Below are the code and all the weights of a small trained network. Each question names an input and a class and asks about switching units off, where a switched-off unit gives its printed mean instead of its output.

import numpy as np


def w(rows, s, z=0):
    codes = np.array(rows[::2]) - 128.0
    scale = np.full(codes.shape[1], s)
    scale[-1] = z or s
    return codes * scale


def f(y):
    return np.maximum(y, 0)


def log_softmax(a):
    a = a - a.max(-1, keepdims=True)
    return a - np.log(np.exp(a).sum(-1, keepdims=True))


def net(x, mask):
    res = np.array(x, float).reshape(1, 3) / 4 @ E
    y = f(res @ A[0][:, :-1].T + A[0][:, -1])
    res = res + np.where(mask, y, B[0][:, -1]) @ B[0][:, :-1]
    return log_softmax(res[-1] @ U[:, :-1].T + U[:, -1])


A, B = {}, {}
E = w([
[165,46,230],'x0',
[4,102,153],'x1',
[149,75,79],'x2',
],0.015)
A[0] = w([
[131,209,107,113],'n1',
[195,192,165,160],'n2',
[118,226,101,126],'n3',
[65,129,24,171],'n4',
[115,147,10,178],'n5',
[122,140,75,158],'n6',
[188,156,22,172],'n7',
[132,99,183,236],'n8',
[149,32,105,122],'n9',
[218,92,59,107],'n10',
[124,80,109,151],'n11',
[105,170,55,249],'n12',
[110,120,56,99],'n13',
[253,180,128,254],'n14',
[191,100,53,122],'n15',
],0.015,0.0079)
B[0] = w([
[116,174,67,182],'n1',
[149,169,40,191],'n2',
[103,177,57,197],'n3',
[77,186,162,212],'n4',
[155,207,165,220],'n5',
[176,238,226,173],'n6',
[181,176,162,228],'n7',
[132,50,100,192],'n8',
[134,90,62,169],'n9',
[167,86,190,203],'n10',
[134,61,105,150],'n11',
[52,227,152,219],'n12',
[117,115,242,166],'n13',
[253,216,93,255],'n14',
[145,90,210,191],'n15',
],0.011,0.022)
U = w([
[120,202,70,107],'0',
[136,171,186,96],'1',
[160,131,38,253],'2',
[184,84,124,34],'3',
[2,177,80,56],'4',
[49,156,201,169],'5',
[69,56,209,226],'6',
[43,51,46,84],'7',
],0.013,0.0069)

Each question gives the input, the list of numbers given to net, and the class t.
The units are the neurons (one row each of A and B). Each row of codes is followed by its name. A weight is (code - 128) times the scale printed after its matrix; where a second scale follows, it is the last column's (A, B and U).
mask holds one flag per neuron, in row order. A switched-off neuron (its flag False) gives its mean, the last column of its row in B, instead of its output. The means were averaged over made-up inputs and are rounded, as every weight is.
A unit's drop is (log p(t) with every unit on - log p(t) with that unit switched off) / (log p(t) with every unit on - log p(t) with every unit switched off).
The circuit of an input: a set's keep is (log p(t) with only the set's units on - log p(t) with every unit switched off) / (log p(t) with every unit on - log p(t) with every unit switched off). Starting from the 12 units with the biggest drops (on a tie, the unit counted first), units are removed one at a time, each time the one whose removal leaves the highest keep (on an exact tie, the one counted first), for as long as the keep stays at least 0.8.
units of the circuit, in order: the units of the circuit, biggest drop first
top k neurons: the k neurons with the biggest drops, biggest first
drop when u is switched off: that unit's drop, to one decimal
input [-8,0,2], class 1: units of the circuit, in order : (n13)
input [1,-5,-6], class 2: units of the circuit, in order : (n12; n4; n6)
input [6,1,8], class 7: units of the circuit, in order : (n14; n9; n7)
input [-8,2,-3], class 4: top 3 neurons : (n14; n3; n12)
input [3,-7,-2], class 2: top 2 neurons : (n2; n14)
input [-1,0,2], class 1: top 2 neurons : (n3; n2)
input [4,-1,-2], class 2: drop when n10 is switched off : 0.1
input [7,1,-1], class 6: drop when n3 is switched off : 0.2
input [-2,-2,4], class 1: drop when n2 is switched off : 0.0
input [2,-6,4], class 3: top 2 neurons : (n10; n15)
